Below are the code and all the weights of a small trained network. Each question names an input and a class and asks about switching units off, where a switched-off unit gives its printed mean instead of its output.

import numpy as np


def w(rows, s, z=0):
    codes = np.array(rows[::2]) - 128.0
    scale = np.full(codes.shape[1], s)
    scale[-1] = z or s
    return codes * scale


def norm(h):
    return h / np.sqrt((h * h).mean(-1, keepdims=True) + 1e-5)


def f(y):
    return y / 2 * (1 + np.tanh(0.7978845608 * (y + 0.044715 * y**3)))


def log_softmax(a):
    a = a - a.max(-1, keepdims=True)
    return a - np.log(np.exp(a).sum(-1, keepdims=True))


def net(x, mask):
    res = np.array(x, float).reshape(1, 4) / 4 @ E
    u = 0
    for l in range(3):
        y = f(norm(res) @ A[l][:, :-1].T + A[l][:, -1])
        res = res + np.where(mask[u : u + 7], y, B[l][:, -1]) @ B[l][:, :-1]
        u += 7
    return log_softmax(norm(res)[-1] @ U[:, :-1].T + U[:, -1])


A, B = {}, {}
E = w([
[145,246,43,115,94,128],'x0',
[63,147,127,238,69,152],'x1',
[126,137,190,57,37,164],'x2',
[181,160,169,151,160,179],'x3',
],0.0012)
A[0] = w([
[253,167,183,194,167,253,110],'L0N0',
[112,43,211,170,135,107,107],'L0N1',
[144,200,61,127,90,99,107],'L0N2',
[166,135,149,46,180,105,85],'L0N3',
[57,73,61,106,69,43,117],'L0N4',
[100,132,167,78,39,190,98],'L0N5',
[140,110,136,84,91,143,3],'L0N6',
],0.0034,0.002)
B[0] = w([
[1,124,113,39,120,20,240],'L0N0',
[137,125,114,104,169,238,223],'L0N1',
[140,114,139,113,178,231,214],'L0N2',
[148,70,80,144,55,130,149],'L0N3',
[66,166,165,54,173,81,255],'L0N4',
[214,148,194,136,108,93,210],'L0N5',
[108,184,174,210,95,94,46],'L0N6',
],0.0033,0.00095)
A[1] = w([
[109,25,186,164,117,75,7],'L1N0',
[148,143,150,105,147,208,214],'L1N1',
[49,163,165,228,93,155,50],'L1N2',
[42,162,162,254,80,157,18],'L1N3',
[171,203,68,124,78,61,133],'L1N4',
[140,148,158,123,165,156,146],'L1N5',
[99,101,43,125,199,148,117],'L1N6',
],0.0033,0.0014)
B[1] = w([
[131,200,79,115,169,226,111],'L1N0',
[79,87,106,177,75,100,216],'L1N1',
[189,51,66,18,121,80,145],'L1N2',
[200,56,44,3,125,58,147],'L1N3',
[106,70,154,132,152,190,178],'L1N4',
[94,105,109,135,97,111,151],'L1N5',
[173,135,219,149,24,120,254],'L1N6',
],0.0026,0.0011)
A[2] = w([
[254,79,83,58,134,115,25],'L2N0',
[143,203,87,111,120,146,41],'L2N1',
[75,138,119,80,136,103,124],'L2N2',
[142,137,108,189,177,69,4],'L2N3',
[147,96,169,109,186,141,56],'L2N4',
[113,116,81,190,203,95,81],'L2N5',
[140,212,73,115,115,157,64],'L2N6',
],0.0042,0.0016)
B[2] = w([
[111,84,47,149,50,107,196],'L2N0',
[68,25,195,100,173,165,103],'L2N1',
[157,135,100,145,199,85,255],'L2N2',
[132,165,248,66,52,128,58],'L2N3',
[64,130,81,64,106,169,128],'L2N4',
[162,159,202,35,25,149,147],'L2N5',
[84,2,173,108,170,179,132],'L2N6',
],0.003,0.00099)
U = w([
[166,67,21,113,76,97,161],'0',
[82,70,161,142,185,250,163],'1',
[166,185,235,118,50,118,161],'2',
[73,170,132,77,209,53,146],'3',
[147,188,91,254,161,115,99],'4',
[177,162,113,169,157,144,2],'5',
],0.0099,0.0058)

Each question gives the input, the list of numbers given to net, and the class t.
The units are the neurons (one row each of A and B). Each row of codes is followed by its name. A weight is (code - 128) times the scale printed after its matrix; where a second scale follows, it is the last column's (A, B and U).
mask holds one flag per neuron, layer by layer. A switched-off neuron (its flag False) gives its mean, the last column of its row in B, instead of its output. The means were averaged over made-up inputs and are rounded, as every weight is.
A unit's drop is (log p(t) with every unit on - log p(t) with that unit switched off) / (log p(t) with every unit on - log p(t) with every unit switched off).
The circuit of an input: a set's keep is (log p(t) with only the set's units on - log p(t) with every unit switched off) / (log p(t) with every unit on - log p(t) with every unit switched off). Starting from the 12 units with the biggest drops (on a tie, the unit counted first), units are removed one at a time, each time the one whose removal leaves the highest keep (on an exact tie, the one counted first), for as long as the keep stays at least 0.8.
circuit, biggest first: the units of the circuit, biggest drop first
unit that matters most: the unit with the biggest drop
k most important neurons: the k neurons with the biggest drops, biggest first
top k neurons in layer l: the k neurons of layer l with the biggest drops, biggest first
input [6,5,-8,2], class 2: circuit, biggest first	(L2N5 L2N3)
input [8,-1,5,8], class 1: circuit, biggest first	(L2N6 L2N1)
input [-5,5,1,-3], class 0: top 3 neurons in layer 1	(L1N3 L1N2 L1N4)
input [-3,3,-8,-4], class 2: unit that matters most	L2N5
input [6,4,5,3], class 1: 2 most important neurons	(L1N6 L2N6)
input [-8,8,1,-1], class 0: 3 most important neurons	(L1N3 L1N2 L0N2)
input [-4,-6,-7,5], class 2: top 2 neurons in layer 0	(L0N4 L0N2)
input [-2,1,-7,-5], class 2: 2 most important neurons	(L0N0 L2N5)
input [2,4,-4,-5], class 3: 2 most important neurons	(L0N4 L0N5)
input [-2,0,-8,6], class 2: 2 most important neurons	(L2N5 L0N4)
input [-5,4,-7,-2], class 2: 3 most important neurons	(L2N5 L0N2 L1N4)
input [-2,4,5,-7], class 3: 2 most important neurons	(L0N4 L1N6)
input [-8,8,8,-1], class 0: circuit, biggest first	(L1N3 L1N2)
input [2,-4,1,6], class 3: circuit, biggest first	(L0N0)
input [4,0,-3,-2], class 1: circuit, biggest first	(L2N6 L0N0)
input [7,5,-6,4], class 1: 2 most important neurons	(L2N6 L0N2)
input [6,5,3,4], class 1: top 2 neurons in layer 0	(L0N2 L0N3)
input [8,3,8,-4], class 1: 3 most important neurons	(L1N6 L2N6 L0N2)
input [1,5,-3,-7], class 3: top 2 neurons in layer 0	(L0N4 L0N3)
input [-4,-2,-6,6], class 2: top neuron in layer 1	(L1N6)
input [-3,6,-6,7], class 3: top 2 neurons in layer 2	(L2N0 L2N2)
